Below are the code and all the weights of a small trained network. Each question names an input and a class and asks about switching units off, where a switched-off unit gives its printed mean instead of its output.

import numpy as np


def w(rows, s, z=0):
    codes = np.array(rows[::2]) - 128.0
    scale = np.full(codes.shape[1], s)
    scale[-1] = z or s
    return codes * scale


def norm(h):
    return h / np.sqrt((h * h).mean(-1, keepdims=True) + 1e-5)


def f(y):
    return y / 2 * (1 + np.tanh(0.7978845608 * (y + 0.044715 * y**3)))


def log_softmax(a):
    a = a - a.max(-1, keepdims=True)
    return a - np.log(np.exp(a).sum(-1, keepdims=True))


def net(x, mask):
    res = np.array(x, float).reshape(1, 2) / 4 @ E
    u = 0
    for l in range(3):
        y = f(norm(res) @ A[l][:, :-1].T + A[l][:, -1])
        res = res + np.where(mask[u : u + 3], y, B[l][:, -1]) @ B[l][:, :-1]
        u += 3
    return log_softmax(norm(res)[-1] @ U[:, :-1].T + U[:, -1])


A, B = {}, {}
E = w([
[122,159,250,177,59,108,193],'x0',
[207,83,154,202,131,107,16],'x1',
],0.0023)
A[0] = w([
[142,180,198,167,74,66,161,2],'0.n0',
[252,89,157,161,128,99,110,21],'0.n1',
[118,116,104,131,164,83,94,244],'0.n2',
],0.0032,0.00091)
B[0] = w([
[125,84,82,134,101,254,81,248],'0.n0',
[57,53,97,100,124,76,249,242],'0.n1',
[119,166,161,107,213,167,165,201],'0.n2',
],0.0037,0.0012)
A[1] = w([
[125,101,63,108,251,147,90,2],'1.n0',
[252,17,138,195,129,24,81,76],'1.n1',
[81,135,144,202,137,169,205,191],'1.n2',
],0.0026,0.00048)
B[1] = w([
[222,88,83,130,31,204,138,197],'1.n0',
[2,234,179,52,142,25,61,253],'1.n1',
[242,142,32,141,165,105,100,176],'1.n2',
],0.0036,0.0019)
A[2] = w([
[116,119,240,209,60,156,165,140],'2.n0',
[200,81,26,75,196,113,64,254],'2.n1',
[18,244,92,100,225,148,252,184],'2.n2',
],0.0032,0.00083)
B[2] = w([
[176,108,3,68,169,213,176,245],'2.n0',
[131,139,154,151,102,161,212,253],'2.n1',
[117,103,185,174,139,61,19,241],'2.n2',
],0.0053,0.002)
U = w([
[192,106,75,96,107,241,173,253],'0',
[72,141,210,130,152,2,53,3],'1',
],0.0072,0.00044)

Each question gives the input, the list of numbers given to net, and the class t.
The units are the neurons (one row each of A and B). Each row of codes is followed by its name. A weight is (code - 128) times the scale printed after its matrix; where a second scale follows, it is the last column's (A, B and U).
mask holds one flag per neuron, layer by layer. A switched-off neuron (its flag False) gives its mean, the last column of its row in B, instead of its output. The means were averaged over made-up inputs and are rounded, as every weight is.
A unit's drop is (log p(t) with every unit on - log p(t) with that unit switched off) / (log p(t) with every unit on - log p(t) with every unit switched off).
The circuit of an input: a set's keep is (log p(t) with only the set's units on - log p(t) with every unit switched off) / (log p(t) with every unit on - log p(t) with every unit switched off). Starting from all 9 units, units are removed one at a time, each time the one whose removal leaves the highest keep (on an exact tie, the one counted first), for as long as the keep stays at least 0.8.
circuit, biggest first: the units of the circuit, biggest drop first
top k neurons: the k neurons with the biggest drops, biggest first
drop when u is switched off: that unit's drop, to one decimal
input [7,4], class 0: circuit, biggest first -> 2.n0
input [-4,-6], class 1: top 3 neurons -> 2.n2; 0.n0; 2.n0
input [6,6], class 0: top 3 neurons -> 0.n0; 2.n0; 2.n2
input [6,-8], class 1: top 2 neurons -> 2.n2; 1.n0
input [-2,-3], class 1: top 3 neurons -> 2.n0; 0.n0; 2.n2
input [-3,-4], class 1: top 3 neurons -> 0.n0; 2.n0; 2.n2
input [3,-4], class 1: top 2 neurons -> 1.n0; 2.n2
input [5,-8], class 1: top 2 neurons -> 2.n2; 1.n0
input [6,1], class 0: drop when 1.n2 is switched off -> 0.0
input [6,4], class 0: drop when 2.n0 is switched off -> 0.5
input [-1,-8], class 1: drop when 2.n2 is switched off -> 0.3
